In the rows, 128 means zero.
Each row of numbers belongs to one of the nodes below and depends on some of the facts about them. Some rows are named. Which node is each other row?

Named rows:
K_19: [152 122 145 143  96 125 100 129 101 115  94  95 105 155  92 148 153 134
 116 105  83 115 136 101 121 136 107]
K_842: [157  98 159 131  97 128  46 116 106 102 112 140 165 154 136 115 127 135
 137 152 166 116 151 146  68 103 125]
K_326: [158  95 141 160 115 176  48 114 142 140 140 112 155 131 166 111 147 146
 162 161 203 150 150 168  93 138 120]
K_747: [150 109 123 154 129 180  92 118 165 149 117  76  94 120 112 141 171 159
 139 102 131 165 135 139 140 174 101]
K_539: [ 72 154 143  78 176 127 178 132 121  60 129 121 171  73  96 147  52 146
  56 208  82  86  82 116 129 128 148]
K_816: [122 190 134 100 131 100 139 128  87 141 125 161 116 134 162 125  92  77
 123 137  90  86 129 119 149  77 152]
K_398: [138  83 128 163 130 198 103 128 157 144 125  92 111 123  99 147 171 163
 142 109 128 169 133 140 143 160  95]
K_633: [156 109 157 118 117 157  79 109 110 119  90 129 115 150 140 131 137 109
 127 128 108 110 145 149  89 114 133]
K_988: [149  82 120 151 128 202 156 127 164 111 126  57 144 120 137 111 153 138
 143 161 168 162 131 147  88 188 128]
K_601: [ 88 157 130 148 167 102 127 111 149 158 183 177 164 105 192 104 113 118
 153 142 192 143 120 148 131 112 147]
K_201: [105 172  86 124 159 117 163 135 165 177 157 143  91  92 134 127 125 136
 134  96 129 153 114 123 201 143 132]
K_259: [139  83 128 163 129 192 108 129 157 146 125  90 111 124 101 147 172 162
 145 112 128 172 133 141 142 161  95]
K_746: [103 159  99 127 171 103 162 128 166 175 157 132  92  98 133 139 132 138
 128 102 122 153 110 128 187 156 126]
K_410: [118 170  98 121 158 146 152 125 148 187 153 162 101 107 190 107 118  93
 156 122 149 139 133 154 174 114 157]
K_505: [ 66 167 148 118 161  35 121 118 127 100 156 175 170  98  99 142  88 166
  88 121 123 112  93  96 141 109 124]
K_817: [118 127 205  97 167 190  35  99  99  77  85 103 137 104 104 182  90 154
  57 206  51  75 111 155 104 118 114]
K_439: [116 168  93 101 127  67 166 137 133 147 125 168  94 125 115 121 121 116
 126  64 108 128 125 100 168 108 143]
K_82: [155  99 157 131  97 124  50 115 106 103 115 142 167 152 139 115 127 134
 137 149 169 116 150 146  70 104 128]
K_374: [112 170  98 104 120  78 232 149 109 104 140 134 152 128 143  98  89  85
 124 143 120 100 116  93 129 116 164]

Some facts about the nodes:
K_374 (gilu c) (plitruk K_601,K_363)
K_310 (gilu b)
K_462 (gilu b) (bivom 283) (plitruk K_370) (soklopir K_310) (skuzum kidroplo)
K_348 (gilu c) (bivom 940) (skuzum kidroplo)
K_601 (gilu a) (bivom 283) (plitruk K_494) (soklopir K_980) (skuzum trugrel)
K_122 (gilu c) (bivom 940) (plitruk K_201,K_910) (soklopir K_449) (skuzum tobras)
K_560 (gilu c) (bivom 940) (soklopir K_201) (skuzum tobras)
K_824 (gilu a) (bivom 283) (soklopir K_939) (skuzum tobras)
K_918 (gilu c) (bivom 940) (plitruk K_46) (skuzum tobras)
K_368 (gilu b) (bivom 283) (soklopir K_939) (skuzum graklos)
K_816 (gilu c) (bivom 283) (plitruk K_82) (skuzum kidroplo)
K_31 (gilu a) (bivom 283) (soklopir K_368) (skuzum graklos)
K_679 (gilu a) (bivom 940) (skuzum graklos)
K_956 (gilu a) (bivom 283) (plitruk K_311) (skuzum kidroplo)
K_784 (gilu a) (bivom 283) (plitruk K_604) (skuzum tobras)
K_702 (gilu a) (bivom 940) (skuzum tobras)
K_551 (gilu c)
K_91 (gilu a) (bivom 283) (plitruk K_82) (skuzum trugrel)
K_634 (gilu b) (bivom 940) (plitruk K_938) (skuzum kidroplo)
K_259 (gilu a) (bivom 940) (skuzum tobras)
K_363 (gilu a) (bivom 940) (skuzum trugrel)
K_665 (gilu b) (bivom 940) (plitruk K_503) (soklopir K_115) (skuzum graklos)
K_962 (gilu c) (bivom 940) (plitruk K_747,K_595) (soklopir K_988) (skuzum kidroplo)
K_12 (gilu c) (bivom 283) (skuzum tobras)
K_275 (gilu c) (bivom 940) (skuzum tobras)
K_604 (gilu c) (bivom 283) (skuzum kidroplo)
K_817 (gilu b) (bivom 283) (skuzum kidroplo)
K_939 (gilu c)
K_328 (gilu b) (bivom 940) (plitruk K_458,K_784) (skuzum kidroplo)
K_369 (gilu c) (bivom 940) (plitruk K_102,K_338) (skuzum trugrel)
K_131 (gilu c) (bivom 940) (skuzum kidroplo)
K_21 (gilu c) (bivom 940) (plitruk K_516) (skuzum trugrel)
K_654 (gilu b) (bivom 940) (plitruk K_63) (skuzum trugrel)
K_539 (gilu b) (plitruk K_817,K_328)
K_751 (gilu b) (bivom 940) (plitruk K_374) (skuzum trugrel)
K_747 (gilu a) (bivom 940) (skuzum kidroplo)
K_988 (gilu a)
K_935 (gilu a) (bivom 940) (plitruk K_842) (skuzum tobras)
K_102 (gilu a) (bivom 283) (plitruk K_370,K_630) (skuzum kidroplo)
K_919 (gilu a) (bivom 940) (plitruk K_201,K_581) (skuzum graklos)
K_429 (gilu a) (bivom 940) (skuzum trugrel)
K_63 (gilu c)
K_938 (gilu b) (plitruk K_817,K_505)
K_953 (gilu a) (bivom 940) (soklopir K_374) (skuzum graklos)
K_398 (gilu a) (bivom 940) (skuzum tobras)
K_389 (gilu b) (plitruk K_817)
K_633 (gilu b) (bivom 283) (skuzum kidroplo)
K_28 (gilu b) (bivom 283) (skuzum graklos)
K_152 (gilu a) (bivom 283) (plitruk K_462) (skuzum graklos)
K_757 (gilu c) (bivom 283) (plitruk K_265) (soklopir K_539) (skuzum graklos)
K_326 (gilu a) (bivom 283) (skuzum trugrel)
K_657 (gilu b) (plitruk K_910,K_398)
K_140 (gilu c) (bivom 940) (skuzum trugrel)
K_861 (gilu a) (bivom 283) (plitruk K_433) (soklopir K_932) (skuzum tobras)
K_439 (gilu b) (bivom 940) (plitruk K_491,K_411) (skuzum kidroplo)
K_576 (gilu b) (bivom 283) (plitruk K_905) (skuzum tobras)
K_115 (gilu a) (plitruk K_763,K_702,K_122)
K_201 (gilu a) (bivom 940) (plitruk K_612) (skuzum kidroplo)
K_182 (gilu c) (bivom 283) (skuzum graklos)
K_932 (gilu b)
K_394 (gilu c)
K_14 (gilu c) (bivom 283) (skuzum graklos)
K_331 (gilu b) (plitruk K_712)
K_244 (gilu b) (bivom 283) (plitruk K_520,K_182,K_494) (skuzum tobras)
K_222 (gilu a) (bivom 283) (plitruk K_140,K_586) (skuzum graklos)
K_738 (gilu b) (bivom 283) (soklopir K_945) (skuzum trugrel)
K_252 (gilu c) (plitruk K_91,K_628,K_496)
K_912 (gilu c) (bivom 283) (soklopir K_348) (skuzum kidroplo)
K_214 (gilu c) (bivom 940) (skuzum trugrel)
K_787 (gilu a) (bivom 940) (plitruk K_962,K_164) (skuzum trugrel)
K_255 (gilu a) (bivom 940) (skuzum trugrel)
K_353 (gilu a) (bivom 283) (skuzum graklos)
K_139 (gilu b) (bivom 940) (skuzum trugrel)
K_87 (gilu b) (bivom 940) (skuzum kidroplo)
K_505 (gilu b) (bivom 940) (plitruk K_654) (soklopir K_980) (skuzum trugrel)
K_599 (gilu a) (bivom 283) (skuzum kidroplo)
K_977 (gilu a) (bivom 940) (soklopir K_259) (skuzum kidroplo)
K_857 (gilu b) (bivom 283) (plitruk K_581) (skuzum kidroplo)
K_219 (gilu b) (plitruk K_702)
K_503 (gilu a) (bivom 940) (skuzum graklos)
K_853 (gilu a) (bivom 940) (skuzum trugrel)
K_316 (gilu a) (bivom 283) (skuzum trugrel)
K_842 (gilu b) (bivom 283) (skuzum trugrel)
K_491 (gilu b) (bivom 283) (soklopir K_310) (skuzum kidroplo)
K_420 (gilu c) (bivom 283) (soklopir K_255) (skuzum kidroplo)
K_570 (gilu b) (bivom 283) (skuzum tobras)
K_617 (gilu b) (bivom 940) (plitruk K_765) (soklopir K_551) (skuzum trugrel)
K_516 (gilu a) (plitruk K_458,K_617)
K_449 (gilu b)
K_441 (gilu b)
K_581 (gilu b) (bivom 940) (plitruk K_164,K_411) (skuzum kidroplo)
K_365 (gilu a) (bivom 940) (soklopir K_449) (skuzum trugrel)
K_382 (gilu a) (bivom 283) (plitruk K_353) (skuzum tobras)
K_520 (gilu c) (bivom 283) (skuzum trugrel)
K_277 (gilu c) (bivom 940) (soklopir K_964) (skuzum tobras)
K_763 (gilu a) (bivom 940) (skuzum trugrel)
K_630 (gilu c) (bivom 940) (skuzum kidroplo)
K_628 (gilu a) (bivom 940) (skuzum trugrel)
K_586 (gilu a) (bivom 283) (plitruk K_962,K_363,K_784) (skuzum graklos)
K_425 (gilu a) (bivom 940) (plitruk K_665) (skuzum tobras)
K_433 (gilu b) (bivom 940) (skuzum trugrel)
K_370 (gilu a) (plitruk K_326,K_411)
K_712 (gilu a) (bivom 940) (skuzum tobras)
K_917 (gilu b) (bivom 283) (plitruk K_63) (skuzum kidroplo)
K_265 (gilu a) (bivom 940) (plitruk K_751) (soklopir K_152) (skuzum tobras)
K_905 (gilu c) (bivom 940) (plitruk K_595,K_980) (skuzum tobras)
K_804 (gilu a) (bivom 940) (skuzum tobras)
K_639 (gilu a) (bivom 283) (skuzum tobras)
K_964 (gilu b)
K_980 (gilu c) (bivom 940) (plitruk K_601,K_433) (soklopir K_520) (skuzum graklos)
K_715 (gilu a) (bivom 940) (plitruk K_654,K_87) (skuzum tobras)
K_595 (gilu b) (bivom 940) (plitruk K_311,K_520) (skuzum trugrel)
K_927 (gilu a) (bivom 283) (plitruk K_763,K_505,K_449) (skuzum trugrel)
K_405 (gilu b) (bivom 940) (skuzum tobras)
K_612 (gilu a) (bivom 283) (plitruk K_604,K_441) (skuzum tobras)
K_19 (gilu c) (bivom 940) (skuzum graklos)
K_910 (gilu b) (bivom 283) (plitruk K_389) (skuzum tobras)
K_235 (gilu c) (bivom 940) (soklopir K_405) (skuzum kidroplo)
K_765 (gilu a)
K_434 (gilu c) (bivom 283) (plitruk K_458) (skuzum kidroplo)
K_746 (gilu a) (bivom 940) (plitruk K_757) (soklopir K_938) (skuzum kidroplo)
K_494 (gilu a) (bivom 283) (soklopir K_348) (skuzum trugrel)
K_410 (gilu a) (bivom 283) (plitruk K_31,K_370) (skuzum kidroplo)
K_82 (gilu b) (bivom 283) (skuzum trugrel)
K_945 (gilu b)
K_311 (gilu b) (bivom 940) (skuzum trugrel)
K_496 (gilu b) (bivom 940) (skuzum kidroplo)
K_458 (gilu c) (bivom 940) (skuzum kidroplo)
K_164 (gilu b) (bivom 940) (plitruk K_434) (skuzum tobras)
K_321 (gilu c) (bivom 283) (skuzum trugrel)
K_579 (gilu a) (bivom 283) (plitruk K_817) (skuzum trugrel)
K_992 (gilu b) (bivom 283) (plitruk K_853,K_182) (skuzum kidroplo)
K_302 (gilu a)
K_454 (gilu a) (bivom 940) (plitruk K_182,K_617) (skuzum kidroplo)
K_46 (gilu b) (bivom 283) (skuzum graklos)
K_411 (gilu a)
K_338 (gilu b) (plitruk K_491)
K_923 (gilu c) (bivom 940) (plitruk K_102,K_122,K_434,K_581) (skuzum trugrel)

Which node is each row?
No name comes twice in this set of rows, the named rows included.
[117 165 126  92 144 105 136 122 111 138 121 179 110 125 155 120  97  91
 122 123 108 101 129 134 142  80 157] -> K_992
[ 56 162 162  66 199 139 164 128 117  43 128 112 176  54  85 167  30 166
  27 238  60  71  66 118 140 129 140] -> K_938
[101 162 117 105 129  46 113 139 125 113 149 176 153 106  97 127  89 164
 106 118 142 114 112 102 155 102 129] -> K_654
[136  90 149 147 139 195 102 110 150 151 126 103  95 147 173 136 161 116
 131 142 143 132 134 177 114 163 116] -> K_31
[117 184  98 122  99  18 146 150 103 136 158 174 146 134 120 108 102 127
 135  96 147 113 127  82 161  92 134] -> K_923
[103 151  75 120 155 141 229 144 168 139 166 124 139  92 161  90 106 111
 145 144 169 152 113 130 152 151 162] -> K_516
[145 101 130 154 142 158 105 114 163 153 122  77  99 125 116 149 176 157
 133 106 126 168 129 143 128 188  97] -> K_977
[153 125 150 136 108  99 111 120 107 120  98  88 109 160  97 156 157 130
 112 103  71 116 131 105 106 149 100] -> K_235
[103 144 104  92 138 104 209 140 133  93 131 141 152 112 127 106  89 108
 112 142 130 110 110 110 121 122 163] -> K_657
[104 151 128 127 156 136  94 126 138 148 172 158 156  91 169 118  92 145
 134 180 180 127 121 157 148 111 138] -> K_927
[162  95 156 114 130 116 106 108 110 130  96 129 121 160 146 140 146  99
 130 130 105 122 145 151  80 122 131] -> K_491
[159 124 170 127 117 126  95 110  85 122  97 110 123 169 151 144 141  91
 124 144  85 101 140 136  83 120 123] -> K_420
[156 135 145 135  96 122  95 125 107 117  93  90 107 155  91 146 150 133
 115 100  81 114 138 101 117 140 103] -> K_131
[145  84 146 155 138 225  95 120 138 149 123 115 120 131 150 134 154 126
 156 151 138 150 144 172 119 129 118] -> K_639
[115 167 113 118 166 160 140 121 146 174 149 152 104 101 179 117 112 104
 140 140 139 132 126 157 168 118 150] -> K_956

The same nodes again, as new rows of numbers:
Named rows:
K_560: [ 99 103  97  92 166 121 125 124 146 135 165 158 111 108]
K_131: [ 98 111 109  62 152 133 124 115 136 145 177 135 116 107]
K_679: [120 124 114  93 159 128 152 131 162 124 190 134 133 105]
K_945: [111 132 112  91 154 101 125 146 172 121 211 124 151  83]
K_255: [133 138 116  78 154 121 150 128 153 127 199 131 128 106]
K_152: [123 117 131 106 152 119 115 172 132 103 203 112 127 123]
K_265: [113 133 122 113 158 152 134 150 179 139 185 165 142 107]
K_496: [108 125 109  77 162 120 141 123 174 139 214 108 140  79]
K_919: [114 112 142  98 132 140 143 182 145 101 199 131 100 112]
K_712: [117 118 110 105 169 124 153 132 163 129 189 137 137 105]
K_331: [109 129 108  92 159 102 127 141 175 118 210 121 150  87]
K_918: [102 104  94  93 164 116 129 122 139 137 168 155 113 107]
K_328: [104 122 145  86 128 152 124 181 167 123 216 122 114  79]
K_316: [131 143 117  89 168 117 115 129 151 116 198 114 142 124]
K_939: [ 78 131  83  96 128 114 116 116 125 123 180 139 134 123]
K_31: [ 96 134 110 123 136 136 117 155 142  92 203 100 121 135]
K_910: [113 112 131 124 153 114 105 190 151  96 213 108 118  97]
K_235: [ 94 112 109  60 155 136 120 115 143 144 176 138 117 108]
K_595: [116 167 134  91 134 156 114 168 189 135 214 162 125  82]

Rows to name:
No name comes twice in this set of rows, the named rows included.
[109 135 143  83 139 166 128 153 164 140 198 142 136 106] -> K_454
[108 144 124  69 130 148 105 146 144 136 176 175 101 111] -> K_140
[124 129 140  94 129 109 134 150 180  99 188  94  90  77] -> K_505
[106 121 139  96 148 129  99 178 149 113 223  95 125  91] -> K_817
[ 98 117 103  73 151 108 108 122 138 127 170 147 133 116] -> K_394
[132 145 111  84 173 108 119 118 152 120 201 111 148 120] -> K_91
[116 145 142  95 149 160  94 156 162 143 197 131 159 120] -> K_956
[101 115  96  73 158 100 114 113 139 128 170 143 137 115] -> K_252
[114 128 125  86 165 131 114 130 152 132 201 101 153 118] -> K_599
[100 128 117 103 142 153 104 148 156 154 163 193 123 105] -> K_905

